Below are the code and all the weights of a small trained network. Each question names an input and a class and asks about switching units off, where a switched-off unit gives its printed mean instead of its output.

import numpy as np


def w(rows, s, z=0):
    codes = np.array(rows[::2]) - 128.0
    scale = np.full(codes.shape[1], s)
    scale[-1] = z or s
    return codes * scale


def f(y):
    return np.maximum(y, 0)


def log_softmax(a):
    a = a - a.max(-1, keepdims=True)
    return a - np.log(np.exp(a).sum(-1, keepdims=True))


def net(x, mask):
    res = np.array(x, float).reshape(1, 5) / 4 @ E
    y = f(res @ A[0][:, :-1].T + A[0][:, -1])
    res = res + np.where(mask, y, B[0][:, -1]) @ B[0][:, :-1]
    return log_softmax(res[-1] @ U[:, :-1].T + U[:, -1])


A, B = {}, {}
E = w([
[120,186,170,169,217,26],'x0',
[76,81,142,253,35,166],'x1',
[206,223,102,109,130,153],'x2',
[130,150,71,44,40,47],'x3',
[231,160,30,115,130,174],'x4',
],0.0065)
A[0] = w([
[42,173,168,196,215,23,185],'n1',
[157,219,160,155,178,27,122],'n2',
[81,198,102,95,137,8,208],'n3',
[122,122,105,100,57,91,125],'n4',
[170,143,70,196,41,201,224],'n5',
[63,44,204,216,175,147,116],'n6',
[194,245,120,78,178,58,237],'n7',
[194,112,45,21,145,127,222],'n8',
[60,119,223,104,179,76,230],'n9',
[208,240,131,96,238,78,210],'n10',
[33,54,170,255,93,150,253],'n11',
[126,129,73,23,9,69,202],'n12',
[140,96,115,76,23,100,177],'n13',
[104,130,98,87,35,82,152],'n14',
[253,128,43,32,188,187,172],'n15',
[114,115,110,49,36,100,181],'n16',
[146,74,112,222,61,215,230],'n17',
[212,133,41,87,127,205,185],'n18',
[87,66,69,74,28,60,192],'n19',
[204,183,155,79,193,50,236],'n20',
[176,154,22,223,35,250,228],'n21',
[193,137,81,240,89,250,219],'n22',
[105,146,234,202,189,73,227],'n23',
[110,101,99,84,36,93,184],'n24',
],0.0065,0.0031)
B[0] = w([
[230,89,154,190,175,27,233],'n1',
[215,191,54,224,140,88,202],'n2',
[196,221,51,181,72,95,209],'n3',
[79,161,82,65,44,74,162],'n4',
[93,78,124,138,32,231,207],'n5',
[58,54,204,172,192,63,212],'n6',
[190,215,28,149,145,157,245],'n7',
[72,220,51,35,207,136,225],'n8',
[173,159,179,181,188,45,219],'n9',
[211,196,14,206,209,179,254],'n10',
[59,11,237,138,164,119,254],'n11',
[63,223,64,20,29,48,217],'n12',
[60,190,137,46,2,72,185],'n13',
[96,180,109,65,48,61,178],'n14',
[35,222,51,53,244,209,241],'n15',
[72,220,167,82,53,64,188],'n16',
[72,33,241,164,31,207,215],'n17',
[60,128,111,83,152,213,213],'n18',
[75,183,137,49,41,25,205],'n19',
[215,230,43,183,187,104,234],'n20',
[104,62,109,140,29,228,233],'n21',
[145,43,124,161,83,211,220],'n22',
[209,26,213,187,150,52,228],'n23',
[93,177,128,62,7,69,185],'n24',
],0.0057,0.008)
U = w([
[93,56,167,181,29,246,128],'0',
[136,232,152,88,132,131,145],'1',
[253,191,86,232,157,59,130],'2',
[102,196,40,85,237,182,2],'3',
[65,192,92,57,16,16,46],'4',
[88,49,223,175,204,25,233],'5',
],0.0061,0.0031)

Each question gives the input, the list of numbers given to net, and the class t.
The units are the neurons (one row each of A and B). Each row of codes is followed by its name. A weight is (code - 128) times the scale printed after its matrix; where a second scale follows, it is the last column's (A, B and U).
mask holds one flag per neuron, in row order. A switched-off neuron (its flag False) gives its mean, the last column of its row in B, instead of its output. The means were averaged over made-up inputs and are rounded, as every weight is.
A unit's drop is (log p(t) with every unit on - log p(t) with that unit switched off) / (log p(t) with every unit on - log p(t) with every unit switched off).
The circuit of an input: a set's keep is (log p(t) with only the set's units on - log p(t) with every unit switched off) / (log p(t) with every unit on - log p(t) with every unit switched off). Starting from the 12 units with the biggest drops (on a tie, the unit counted first), units are removed one at a time, each time the one whose removal leaves the highest keep (on an exact tie, the one counted first), for as long as the keep stays at least 0.8.
circuit, biggest first: the units of the circuit, biggest drop first
k most important neurons: the k neurons with the biggest drops, biggest first
drop when u is switched off: that unit's drop, to one decimal
input [-3,1,-7,-8,0], class 5: circuit, biggest first => [n6]
input [0,7,-7,-6,0], class 5: 3 most important neurons => [n6, n11, n23]
input [0,-6,6,1,-4], class 3: 4 most important neurons => [n15, n8, n23, n1]
input [-6,-6,0,-1,0], class 3: circuit, biggest first => [n15, n8]
input [4,-8,1,1,3], class 3: 2 most important neurons => [n15, n8]
input [-7,4,8,3,0], class 0: 4 most important neurons => [n21, n5, n22, n17]
input [-1,6,-5,4,-6], class 5: 2 most important neurons => [n11, n6]
input [-6,2,5,2,3], class 0: drop when n22 is switched off => 0.5
input [-1,2,0,-2,-1], class 0: drop when n1 is switched off => 0.1
input [4,-7,4,0,7], class 3: drop when n15 is switched off => 0.2
input [0,0,-2,-6,2], class 5: drop when n20 is switched off => -0.1
